Each row comes from the steps of one path. Every step used is in the known rows, and no mark comes twice. Write the path behind each row, first mark first.
Each row is shifted at random along 4 fixed directions that mean nothing.
Known rows:
x > s > p > r > q: -0.233 1.966 2.928 1.676 1.214 1.667 -2.483 -2.064 -0.131 1.281 0.372
 0.421 1.624 1.471 -0.562 -1.184 -1.929 -1.038 2.417 -3.415 1.407 2.377
 -1.210 0.175 -0.477 0.224 0.505 0.707 -1.530 -3.442 1.626 0.843 -1.385
 1.490 1.736 2.483 -0.174 -0.176 0.063 2.616 -0.937 -0.063 -3.883 0.016
r > x > s > z > u > p > q > j: -0.137 3.924 4.190 2.967 1.867 1.969 -1.006 -0.879 1.611 1.778 -0.207
 2.578 0.848 2.354 1.178 1.038 -1.476 -0.776 0.963 -4.851 -1.438 3.876
 -0.627 0.431 -1.430 1.373 2.381 2.895 0.622 -4.038 5.401 1.532 1.630
 3.060 5.639 3.746 1.143 2.511 -1.176 -0.953 -2.007 1.071 -2.825 4.761
q > r > x > s: -0.530 0.409 3.629 0.812 -2.174 -0.751 0.341 -0.923 0.779 0.788 2.916
 0.704 -0.222 -0.347 -0.436 0.981 -1.335 -1.963 0.651 0.018 -1.236 1.369
 0.541 -0.754 0.477 -0.467 -0.165 -0.633 1.337 0.641 0.490 0.390 -0.719
 -0.358 -0.651 0.805 0.900 0.460 2.655 -0.426 0.851 0.922 -1.940 1.312
x > r > q > p > s > u: 2.928 -2.039 -1.973 0.158 -4.129 -0.744 3.499 2.275 -2.803 -0.559 3.318
 0.914 -0.214 0.892 4.012 1.215 1.185 -3.728 -4.012 3.659 -0.107 1.243
 1.746 -1.743 2.902 -0.633 -0.895 -1.359 -1.784 2.111 1.638 -0.487 0.601
 -1.596 2.693 2.718 0.150 -0.427 0.472 -0.486 -0.840 -0.442 0.658 1.313
p > q > r > x > s > z > u > j: 4.487 0.290 1.412 3.298 0.757 -0.375 0.504 -0.080 -3.944 0.317 3.067
 2.361 4.427 3.643 1.550 -0.177 0.952 -3.811 -1.673 0.810 1.443 3.866
 -0.639 -0.724 2.037 1.006 2.485 -1.014 -4.988 1.358 5.082 1.782 -4.047
 -0.051 0.984 4.539 2.452 -2.185 -0.747 3.653 -3.678 3.618 -5.008 2.345
z > s > x > r > q > j > p: 5.689 -1.351 -4.580 0.487 -5.247 0.063 3.929 2.772 -5.086 -2.737 1.703
 1.521 0.290 1.082 4.113 -0.369 4.144 -4.177 -4.498 4.042 2.652 1.043
 1.831 -0.559 3.683 -2.993 -0.162 -0.787 -2.264 2.312 2.613 0.867 -0.963
 -4.167 4.082 2.660 0.189 -0.582 -1.192 -0.932 -2.628 -1.805 2.443 0.360
p > q > s > u: -1.226 -0.168 -0.609 0.331 2.484 0.734 -0.626 1.219 -2.931 -1.397 -1.840
 3.029 -0.195 1.807 5.719 -1.717 2.333 -2.352 -1.510 -0.002 2.245 1.796
 -2.427 -0.822 -0.181 0.701 2.325 0.400 -2.546 -0.679 3.998 0.862 0.545
 2.917 5.191 2.946 2.213 1.955 -4.561 0.282 -4.830 0.741 -0.620 3.853
p > s > x > r > q > j > u: 1.126 1.298 0.159 1.489 -1.792 0.267 1.018 1.358 -1.079 -0.680 -0.280
 1.624 1.348 0.856 2.711 1.188 -0.051 -1.594 -2.457 0.241 -1.446 1.701
 1.030 -0.328 1.252 -0.180 -0.060 1.089 0.729 0.822 2.239 -0.702 1.866
 0.817 4.485 1.926 0.104 1.427 0.222 -1.141 -1.105 0.661 0.865 3.706
p > u > j > x > s > z: 1.094 0.457 0.950 0.463 -3.904 0.125 -0.287 -0.137 -0.319 -1.282 0.111
 1.024 -0.904 0.201 2.753 -0.809 1.825 -1.336 -4.202 2.088 -0.915 -0.361
 -0.319 0.218 -0.330 -0.967 0.348 1.684 0.108 -1.970 3.179 0.092 2.317
 -0.655 3.914 1.259 -0.384 2.369 -3.712 -0.990 -0.214 -1.251 2.453 2.947
q > p > r > x > s > z > u: -1.841 1.212 4.502 1.992 0.920 0.692 -2.805 -0.061 2.579 2.395 -1.720
 1.511 -1.119 1.095 1.384 1.016 -2.266 0.315 0.845 -5.594 -2.204 2.225
 -1.201 0.551 -2.986 0.461 2.232 3.052 1.475 -3.747 4.854 0.948 3.551
 5.250 4.126 2.585 1.068 4.634 -1.769 -2.186 -0.909 0.169 -2.982 5.519
s > z > u > j > x > r: -3.814 0.541 3.320 -0.897 -2.519 -0.686 0.114 -2.585 0.797 1.078 3.118
 -0.242 0.640 -0.045 -2.126 -2.208 -1.155 -1.987 3.100 0.320 1.656 1.708
 -0.080 -0.495 -1.462 1.383 -1.143 0.026 1.339 1.037 0.269 0.688 1.533
 0.773 -0.972 1.809 0.870 0.346 0.034 -0.390 1.756 1.351 -0.977 0.452
z > s > u > p > r > q > j: -6.371 0.956 1.867 -3.483 -2.801 0.979 0.764 0.802 -0.580 -0.132 1.359
 2.687 -2.868 -0.322 3.562 -0.785 1.076 -5.098 2.396 0.489 2.980 2.358
 -1.398 -2.370 0.631 1.325 -0.921 -1.344 2.035 -2.484 2.264 1.375 3.407
 2.029 5.912 5.746 1.287 1.909 -3.648 -4.640 -1.577 -2.158 1.989 4.383
q > s > z > u > p: -2.099 -0.871 0.968 -1.173 -2.029 0.782 -0.735 2.739 2.736 0.355 -3.312
 1.719 -5.490 -1.211 4.477 2.143 0.355 0.191 -4.094 -3.418 -2.733 -0.031
 -0.720 -0.780 -1.780 -0.238 1.307 2.611 3.063 -5.478 4.426 0.903 7.192
 3.627 7.355 3.021 0.405 6.311 -4.874 -6.555 -0.855 -3.751 3.010 6.181
p > s > z > u: 2.943 -2.145 -0.905 0.682 -1.885 -0.667 -0.007 2.321 -1.523 -1.463
 -0.557 1.280 -0.956 0.912 3.857 1.019 1.641 -1.144 -5.769 2.413 -1.355
 0.060 -0.482 -0.170 0.287 -0.547 1.470 -0.100 -1.959 -0.949 3.861
 -0.101 1.597 0.265 2.525 1.609 0.465 1.498 -3.219 0.097 -1.609 -0.318
 0.904 3.130
p > r > x > s > u > z: -0.534 -0.739 4.587 -0.485 -4.849 -1.008 0.237 -1.271 2.154 0.845 3.735
 -0.074 -0.698 -1.215 -0.886 1.843 -2.448 -1.131 -2.170 0.799 -2.981
 0.838 0.820 -1.219 -0.292 0.746 -1.346 0.316 1.422 -1.834 1.818 -0.334
 2.550 -0.051 1.103 1.856 0.386 1.674 0.475 -1.092 2.943 -0.133 -1.527
 2.645
j > s > x > r: 2.096 0.763 2.439 3.281 1.145 -0.432 -2.044 -2.053 1.658 1.769 0.415
 -0.623 2.199 0.582 -1.539 -0.244 -3.396 0.722 0.199 -2.324 -1.978 1.916
 0.331 1.574 -1.279 -0.140 0.672 0.870 0.132 1.002 0.247 0.743 -0.497
 0.757 -1.650 -0.693 -0.807 -0.166 4.467 2.718 1.545 2.642 -3.163 -0.481
z > u > s > p > r > q > j > x: -4.104 1.190 2.243 -2.804 -5.339 0.959 3.198 -1.011 -0.537 -1.091 5.450
 1.717 -1.347 -0.468 0.359 -1.752 1.599 -4.765 3.543 2.580 3.951 2.887
 0.238 -2.054 0.977 0.473 -2.141 -1.401 2.255 0.188 0.887 0.557 1.870
 -0.647 4.507 3.714 1.573 0.832 -1.102 -2.890 0.189 -0.744 0.741 1.995
q > p > u > z > s > x: -0.720 -1.794 1.608 -2.589 -7.754 -0.549 5.242 -0.549 1.104 -1.296 7.911
 0.139 -3.297 -1.362 0.237 0.629 0.467 -3.852 0.108 5.622 0.451 2.380
 2.116 -1.260 0.199 0.229 -1.697 -1.568 2.340 1.520 1.598 0.100 3.141
 -2.753 2.245 1.544 1.025 0.987 1.175 -2.149 2.556 -0.328 0.208 0.573
s > x > r > q > j: -0.701 2.278 0.713 0.798 0.833 1.199 0.647 -1.119 -1.503 0.616 1.239
 0.552 1.921 1.366 0.098 -0.930 -0.460 -2.432 4.013 -1.322 2.266 3.337
 0.836 -0.121 0.753 0.348 -0.177 -0.164 -0.239 0.963 1.001 1.366 -1.007
 0.305 0.875 1.819 1.181 -1.344 1.106 1.310 -1.449 1.492 -2.436 1.124
u > p > s > x: 2.784 1.221 1.550 1.497 -2.504 0.978 1.230 -1.521 0.860 0.939 4.567
 -0.153 0.256 0.640 -0.678 -0.208 -0.364 -1.627 0.827 0.941 0.048 2.482
 1.226 0.514 0.032 -0.600 -0.528 -0.492 0.147 -0.108 0.741 0.746 -0.254
 -1.167 1.004 0.958 -0.803 -0.544 3.128 1.611 1.313 1.208 -2.205 -0.233
x > r > q > s > z: 0.456 -1.365 2.025 -0.111 -1.185 0.153 0.010 -1.336 0.561 -0.998 1.068
 0.015 -1.084 -0.419 0.833 0.765 -1.862 -0.840 -1.798 0.361 -0.801 1.888
 0.554 -0.594 -0.273 0.055 0.391 0.113 -0.329 -1.513 1.907 0.976 0.734
 -1.668 0.592 0.326 1.324 0.204 0.172 2.283 0.693 -0.487 -2.670 0.235
z > u > j > r > q > s: 2.458 0.477 1.998 2.600 2.344 -0.346 -0.814 0.743 -0.480 0.559 -0.218
 1.992 2.846 1.432 0.840 2.075 -2.356 -0.911 -2.112 -2.222 -1.907 3.234
 -0.494 -0.646 1.393 1.667 2.329 -0.358 -1.143 0.448 2.768 1.046 -0.876
 1.546 2.126 3.174 1.057 -0.411 1.886 0.774 -1.513 2.892 -3.332 2.371
j > q > p > u > z: 0.964 -0.405 2.016 0.685 -0.622 0.291 2.509 -1.818 -0.601 -0.857 4.413
 0.625 1.435 1.307 -0.965 -0.594 -0.758 -1.161 0.529 0.979 1.219 2.761
 -0.069 -0.610 -0.025 1.839 0.769 1.444 -2.081 0.179 3.414 0.371 -0.760
 -0.958 3.275 2.124 2.720 -0.231 -1.467 1.833 -0.626 0.444 -4.079 -0.614
j > q > r > x > s > z > u > p: -4.129 0.683 6.691 -1.014 -3.638 0.486 0.532 -2.103 4.228 0.805 3.534
 0.624 -2.411 -1.613 -2.412 1.498 -3.285 -0.453 1.084 -3.001 -1.714
 2.295 0.652 -1.575 -1.877 1.302 -0.716 1.989 4.050 -4.037 2.179 -0.344
 4.229 1.529 3.616 2.315 1.908 4.283 -0.028 -3.398 2.277 -0.952 -1.697
 2.386
x > r > q > p > s > z > u > j: -3.916 1.202 4.007 -1.019 -2.389 0.328 0.999 -1.574 1.093 1.309 4.201
 1.155 -0.848 0.789 0.316 -0.406 -1.486 -3.983 2.496 0.387 1.090 3.463
 -0.297 -1.685 -0.291 2.319 -0.306 -0.991 0.937 -1.347 2.216 1.427 1.928
 0.644 1.943 4.407 1.042 0.038 -0.710 -1.103 0.704 0.458 -1.288 1.977
q > p > r > x > s > z: 2.299 -1.558 0.795 0.191 -4.149 -0.209 1.438 -0.770 -1.334 -0.583 3.345
 0.486 -1.117 0.728 2.142 -0.806 1.378 -2.817 -1.572 2.608 1.295 0.969
 0.643 -0.390 0.621 -1.817 -0.119 -0.060 -1.602 0.036 2.955 1.296 -0.761
 -2.637 1.488 1.268 1.222 0.211 -1.236 1.270 -0.070 -1.283 -1.844 0.645
p > r > q > s > z > u: -3.712 -1.086 4.537 -1.787 -2.019 -0.169 0.577 -0.744 2.697 -0.168 2.649
 0.700 -2.028 -1.007 -0.337 1.917 -3.137 -1.133 0.511 0.036 -1.581 2.578
 0.150 -1.515 -1.336 2.147 -0.486 -0.576 2.402 -1.905 1.788 -0.356 3.554
 1.021 1.645 1.696 1.648 1.794 0.634 -0.643 1.948 0.324 -2.147 2.283
p > u > z > s > x: -6.544 -1.482 1.555 -5.733 -8.033 -0.029 1.807 -0.022 0.578 -2.545 2.742
 0.835 -6.409 -3.247 2.720 -1.874 2.570 -3.824 0.249 4.584 2.314 -0.647
 -1.090 -1.496 -1.745 -0.656 -1.526 -0.119 3.408 -2.953 2.752 0.179
 5.917 0.640 4.699 2.113 1.054 4.652 -6.223 -5.222 0.244 -3.939 4.426
 3.071
s > u > j > p > q > r > x: -5.216 0.869 1.854 -3.516 -4.398 1.131 2.828 -0.383 -1.117 -0.391 3.540
 1.693 -1.462 -0.858 0.904 -1.870 2.501 -3.726 3.571 0.264 4.677 1.141
 0.027 -2.616 0.449 -0.374 -2.021 0.784 1.733 -1.177 1.595 0.072 1.907
 1.145 5.654 3.682 2.571 2.607 -4.024 -4.119 -1.567 -2.252 0.522 2.653
p > u > z > s > x > r > q: 2.854 -1.618 0.426 -0.308 -5.546 -0.509 1.459 1.560 0.479 -0.133 0.980
 -0.722 -0.994 -1.983 0.352 3.487 -2.366 -0.385 -4.488 0.200 -3.816
 0.166 1.900 -0.289 0.356 -0.879 -0.590 1.718 1.017 -2.485 3.519 -0.927
 3.617 0.149 2.710 1.532 -1.117 2.180 0.450 -1.612 0.861 -2.212 0.172
 1.305
x > r > q > j: -3.864 1.407 1.779 -1.801 -1.958 0.276 1.807 0.016 2.216 1.018 0.879
 0.032 -1.629 -1.339 -0.143 1.922 -2.475 -1.368 2.001 -0.886 -1.384
 1.065 1.714 -1.171 0.536 0.949 -1.970 -0.053 3.948 -0.666 -0.675 0.092
 3.016 -0.397 1.285 1.251 -0.363 0.211 2.133 -3.144 2.003 -1.356 1.825
 0.927
x > r > q > p > s: 0.822 0.690 0.213 1.408 0.379 1.062 -0.815 1.243 0.165 1.191 -2.077
 1.092 -1.547 0.562 3.515 0.723 -1.008 -0.954 -0.967 -2.822 -1.006 0.910
 -0.800 0.379 -0.357 -1.085 1.678 2.027 -0.212 -2.816 3.648 1.397 1.366
 1.990 4.521 2.302 -0.678 1.830 -1.011 -1.169 -2.074 -2.389 -0.513 1.566
r > x > s > z > u: 3.587 0.554 2.210 3.619 0.247 -0.064 -2.419 0.675 -0.060 0.256 -1.679
 1.231 1.534 1.528 0.827 2.029 -0.746 1.017 -4.001 -2.783 -3.456 1.298
 -0.164 0.724 -0.886 -0.329 2.643 2.161 -1.181 -2.359 4.346 -0.303 0.882
 2.488 1.733 1.034 0.714 2.865 -1.515 0.382 -1.578 1.729 -2.402 4.675
z > s > x > r > q > p > u: 2.537 -0.867 -0.546 0.699 -4.357 -0.351 3.947 2.136 -0.213 0.770 3.447
 0.202 -0.326 0.038 1.330 2.980 -1.350 -2.049 -1.385 0.789 -2.206 2.081
 2.731 -0.499 1.169 -0.365 -0.643 0.507 1.110 1.446 2.305 -1.033 2.529
 0.132 2.987 2.009 -0.648 1.109 3.290 -1.972 0.338 -0.188 -0.491 1.145
x > r > q > s > u: 0.342 -1.533 0.729 -0.442 -3.226 -0.899 2.099 2.069 1.440 0.141 1.053
 0.342 -1.419 -1.432 1.955 4.187 -2.458 -0.679 -4.474 0.321 -4.445 0.928
 2.529 -1.822 1.351 0.566 -1.294 -0.336 2.453 0.185 0.200 -1.456 4.103
 -0.066 2.033 1.036 -0.407 1.728 3.022 -2.670 1.932 -0.061 1.207 2.688
r > x > s > z: 5.159 0.373 1.906 3.177 -1.143 0.279 -1.571 -1.122 0.046 -0.419 0.162
 0.111 1.331 0.913 -0.032 1.238 -0.534 0.875 -3.926 -0.668 -2.580 0.833
 0.836 0.991 -0.177 -1.538 1.497 1.644 -1.553 -2.004 2.828 0.262 -0.965
 -1.302 0.270 -0.682 0.198 0.882 -0.070 2.741 0.044 0.799 -2.860 1.655

Write each row's path:
-2.378 0.467 -1.047 -0.189 0.405 0.374 -1.078 0.959 -3.301 -0.089 -2.887
 2.584 -0.315 1.061 5.775 -3.672 2.723 -3.299 -0.570 -0.840 3.473 0.578
 -2.823 -0.347 -0.582 -0.481 1.620 1.748 -1.622 -0.491 4.467 2.111 1.415
 3.513 5.617 4.164 1.003 2.515 -5.523 -1.828 -4.762 -1.061 1.471 3.383
p > q > s > u > j > x > r
-1.694 2.007 2.154 0.518 -0.642 0.509 -0.597 -1.735 -2.447 -0.050 1.006
 2.506 0.597 1.507 2.452 -3.538 1.690 -3.938 1.788 -0.373 3.795 1.474
 -2.332 -0.476 0.328 -0.617 1.081 0.896 -1.619 -1.080 3.689 2.332 -2.092
 0.673 3.896 3.925 1.715 0.762 -3.479 -0.068 -3.274 -0.749 -1.005 1.270
u > p > q > j > r > x > s
-4.332 -0.526 2.069 -4.537 -8.818 0.134 4.982 -3.036 -1.712 -3.330 8.595
 0.784 -2.553 -1.197 -0.570 -3.517 2.323 -6.741 3.123 6.869 6.166 2.734
 0.884 -2.506 1.294 -0.118 -3.006 -2.631 1.241 1.158 0.220 1.351 0.365
 -5.568 1.971 2.995 2.544 -0.768 -1.993 -1.170 1.486 -1.996 1.107 -1.531
u > z > s > x > r > q > j > p
2.363 -0.272 -3.799 0.997 -1.003 0.348 1.485 2.787 -3.853 0.256 -2.246
 1.703 0.566 1.568 5.403 -1.404 3.051 -2.340 -2.819 -0.831 1.968 0.244
 -0.050 0.000 1.219 -1.572 0.555 2.395 -1.950 0.720 4.200 1.234 1.413
 1.674 6.243 3.768 0.261 1.720 -3.482 -2.346 -4.150 -1.926 2.044 2.745
s > u > p > q > j > x > r
-0.741 -0.585 0.644 -0.903 -2.094 0.701 0.774 1.915 -1.879 0.117 0.388
 2.330 -1.328 -0.198 3.197 0.415 1.601 -2.754 -0.425 -1.707 1.765 1.486
 -0.816 -1.425 0.353 -1.032 0.962 1.274 -0.274 -2.285 4.707 0.827 1.614
 3.316 6.077 4.318 2.057 3.482 -3.481 -3.238 -3.896 -1.799 -1.304 4.124
z > s > u > p > q > r > x
2.200 2.401 0.649 1.490 -2.360 1.732 1.698 0.336 -0.879 -0.570 2.197
 1.671 1.025 1.000 1.438 0.376 1.262 -2.003 -0.396 -0.383 0.285 2.896
 0.860 -0.340 1.171 -0.417 0.200 1.179 0.313 -1.026 2.838 0.182 1.106
 0.357 6.005 2.686 0.424 1.421 -0.634 -1.095 -1.484 0.281 -0.641 3.477
r > q > j > p > u > s > x
-2.296 0.643 3.857 -0.684 -3.848 0.170 1.512 -1.072 2.488 0.369 3.259
 0.817 -1.060 -0.421 -0.916 1.130 -2.116 -1.761 -0.521 -0.650 -1.057
 2.503 1.049 -1.666 -0.215 1.520 -0.966 0.296 2.682 -1.743 0.998 0.232
 3.377 -0.840 2.866 2.990 0.479 1.577 0.647 -2.604 2.535 -0.470 0.087
 1.567
x > r > q > s > z > u > j > p
-1.406 1.279 1.956 0.350 -4.009 -0.149 1.714 0.643 0.969 1.103 2.269
 1.297 -0.942 0.542 2.325 0.591 0.319 -2.448 -0.382 0.101 -1.067 0.968
 1.298 -0.777 0.696 -0.600 -1.400 0.834 2.592 0.193 1.110 -0.430 3.137
 0.770 4.384 2.617 -0.276 2.399 0.462 -3.706 1.050 -0.585 1.816 3.891
q > j > r > x > s > p > u
0.761 0.910 1.276 1.290 1.022 0.508 0.047 -1.336 -3.983 -1.027 2.966
 2.182 3.423 2.374 0.961 -2.682 1.335 -4.106 2.409 0.667 4.472 4.682
 -1.172 -0.876 1.294 0.901 1.703 -1.706 -3.182 2.267 2.887 1.890 -3.167
 0.996 1.673 3.612 3.113 -1.267 -0.915 3.058 -3.688 4.010 -4.713 1.993
z > u > j > r > q > s > x
2.055 -1.791 -1.890 -1.488 -6.325 -0.252 5.371 0.414 -3.747 -1.688 5.638
 0.400 0.266 0.549 0.930 -0.823 2.635 -4.409 -0.831 4.280 3.608 1.929
 2.289 -1.996 2.763 -0.719 -1.485 -0.831 -1.651 2.671 2.138 0.368 -0.330
 -3.536 2.380 2.868 1.956 -0.940 -1.638 -0.750 -0.962 -1.091 -0.046
 -0.381
s > z > u > j > x > r > q > p
-0.608 1.436 2.563 0.773 0.704 0.393 -0.625 -0.688 -0.609 0.920 0.517
 1.959 2.051 0.804 1.140 -0.518 -0.479 -1.418 0.717 -2.161 0.922 2.205
 -0.783 -0.737 0.101 0.510 0.959 1.259 -0.360 -0.370 3.037 1.018 0.057
 2.676 3.863 3.063 1.587 1.392 -0.877 -0.321 -1.886 1.643 -2.871 3.096
p > q > s > u > j > r > x
0.920 -0.024 2.394 0.273 -1.422 0.038 0.112 0.677 1.508 0.663 -0.468
 1.309 -0.187 -0.537 1.186 2.088 -1.507 0.232 -2.598 -2.312 -2.184 1.033
 0.381 -0.393 -0.508 -0.157 0.985 2.408 1.342 -2.175 4.392 0.592 2.867
 1.890 4.654 2.205 0.837 2.968 -0.918 -2.044 -0.339 -0.324 -1.241 3.356
p > q > s > z > u > j > r > x
2.498 -1.677 1.598 -0.251 -4.936 -1.227 2.319 0.356 0.815 -1.342 3.101
 0.456 -0.212 -1.090 0.904 3.272 -1.833 -1.550 -6.429 2.980 -3.732 1.336
 2.177 -1.756 2.302 0.796 -1.228 -0.480 0.734 -0.176 1.598 -0.273 2.427
 -3.222 2.497 1.705 0.564 0.093 0.793 -1.122 2.442 -0.511 0.876 2.182
x > r > q > j > s > u > z
-1.053 0.921 3.728 1.409 0.992 0.754 -0.685 -0.026 2.569 1.454 -0.596
 1.696 -0.672 0.954 1.518 0.953 -2.286 -0.493 -1.142 -3.837 -1.524 2.331
 -0.796 -0.259 -1.366 1.310 1.561 2.153 1.171 -3.181 3.809 1.159 2.751
 2.212 5.109 3.417 0.665 2.406 -0.499 -1.497 -0.362 -0.324 -1.132 2.439
x > s > z > u > j > p > q > r
-4.378 0.984 3.645 -1.349 -2.836 0.788 0.061 -2.288 -0.421 -0.877 2.800
 1.666 -1.121 0.505 1.580 -2.441 0.335 -3.970 1.499 0.720 2.719 2.605
 -1.732 -1.479 -0.366 1.174 -0.284 0.704 -0.203 -2.962 3.281 1.568 1.648
 0.420 5.062 4.318 2.308 1.447 -5.074 -0.837 -0.895 -1.956 -0.842 2.964
x > r > q > j > s > p > u > z
-3.880 -0.444 1.509 -2.610 -2.179 1.506 0.280 0.955 -0.741 -0.047 -0.853
 1.674 -3.174 -0.933 2.476 -0.717 1.833 -1.646 1.696 -3.344 2.937 0.592
 -1.322 -1.429 -1.502 -1.124 0.540 3.158 0.762 -4.854 5.533 0.950 3.351
 4.303 7.092 3.721 3.164 5.194 -7.146 -4.066 -3.915 -4.034 -0.991 4.521
s > z > u > p > q > r > x
0.776 1.464 2.176 0.394 -4.222 0.679 1.200 -0.356 0.132 0.798 3.450
 0.586 1.166 0.289 -0.946 0.651 -1.028 -2.238 -0.097 -0.271 -0.027 1.931
 1.011 -0.908 1.132 0.173 -1.385 -0.012 0.791 -1.520 1.305 -0.519 1.037
 -0.203 2.946 3.330 -1.039 0.383 1.376 -1.181 0.927 -0.182 -0.250 0.885
z > u > j > x > s > p > r > q
-1.563 2.104 3.368 -0.604 -3.611 0.841 3.028 -0.339 2.984 1.389 4.014
 0.396 0.134 -0.936 -2.917 2.574 -2.813 -0.704 2.868 -1.620 -1.656 2.786
 2.416 -0.805 0.146 1.272 -2.192 0.919 4.650 -0.362 0.324 -0.849 3.377
 0.456 3.633 2.091 -0.082 1.280 3.885 -3.613 2.710 0.030 -0.557 1.567
z > u > p > r > q > j > x
-6.063 1.724 3.133 -3.620 -4.693 1.633 3.364 -1.594 2.949 -0.945 3.455
 1.035 -3.682 -1.563 -0.323 -0.946 0.402 -1.632 3.303 0.669 1.764 1.671
 0.830 -1.048 -1.996 0.926 -2.027 1.886 5.053 -2.397 1.702 -0.158 5.605
 0.139 6.105 1.618 1.442 3.652 -2.399 -4.636 1.505 -2.228 2.459 1.916
s > z > u > p > q > j > x
-5.014 -1.043 2.683 -4.882 -7.470 0.084 2.049 -1.596 0.087 -2.868 3.351
 0.954 -4.796 -2.739 2.011 -1.968 2.243 -3.980 -1.089 4.278 2.926 -0.765
 -0.086 -2.529 0.326 -1.249 -2.009 -0.133 2.266 -2.825 1.892 0.714 2.659
 -3.152 3.681 1.729 2.098 2.608 -5.412 -3.143 0.665 -4.208 3.540 1.053
u > j > q > r > x > s > z
0.190 0.839 2.225 -0.179 -2.657 0.609 0.822 0.265 2.511 0.606 0.480
 0.271 -1.743 -1.331 0.493 3.038 -2.938 -0.978 -1.046 -1.492 -2.982
 2.354 1.727 -0.046 -0.076 0.140 0.016 0.900 3.133 -2.380 2.773 1.370
 3.784 -0.146 3.048 1.896 -0.386 1.400 1.761 -2.393 1.378 -0.969 -0.047
 2.461
u > z > s > x > r > q > j
4.983 -1.564 -0.016 1.683 -1.806 -0.873 4.050 1.731 -0.514 0.452 4.668
 1.260 2.191 1.377 0.911 2.860 -1.137 -2.463 -3.905 2.080 -1.310 3.102
 2.214 -1.219 2.928 1.047 -0.092 -1.754 -1.021 3.134 1.257 0.087 -0.570
 -2.499 2.167 3.252 0.062 -2.128 5.136 0.488 0.760 2.167 -1.666 -0.543
z > s > u > j > p > q > r
4.289 0.874 1.138 2.214 -1.299 0.964 0.232 0.213 -1.181 -2.095 0.778
 1.778 1.968 0.985 0.831 1.601 0.087 -0.864 -3.262 0.100 -1.063 3.542
 0.623 0.314 0.768 0.079 2.095 1.017 -0.884 -0.864 4.514 0.560 0.564
 -0.001 4.574 1.974 1.538 1.351 -0.966 0.719 -1.894 1.888 -2.587 3.834
r > q > j > u > z > s > x
2.744 0.615 -0.355 0.365 -3.743 1.129 1.500 3.887 3.443 1.652 -1.920
 0.550 -3.135 -1.638 3.275 4.627 -1.565 0.891 -4.428 -3.369 -5.017 0.164
 2.535 0.190 0.172 -1.775 -0.027 3.089 4.516 -3.289 3.683 -0.277 7.057
 2.553 8.105 1.977 -2.434 4.817 0.984 -6.530 0.709 -2.696 3.463 4.500
z > u > j > r > q > p > s > x
-3.902 -1.298 3.528 -3.731 -8.090 -1.439 2.709 -0.562 2.027 -1.242 4.240
 0.648 -3.821 -2.698 1.390 1.009 0.002 -3.060 -2.856 3.996 -1.429 -0.175
 1.558 -2.622 0.839 0.150 -2.835 -0.517 4.012 -0.571 0.820 -0.144 4.943
 -2.019 3.256 1.977 1.348 2.784 -1.894 -5.062 3.396 -2.033 3.515 3.669
q > j > r > x > s > u > z
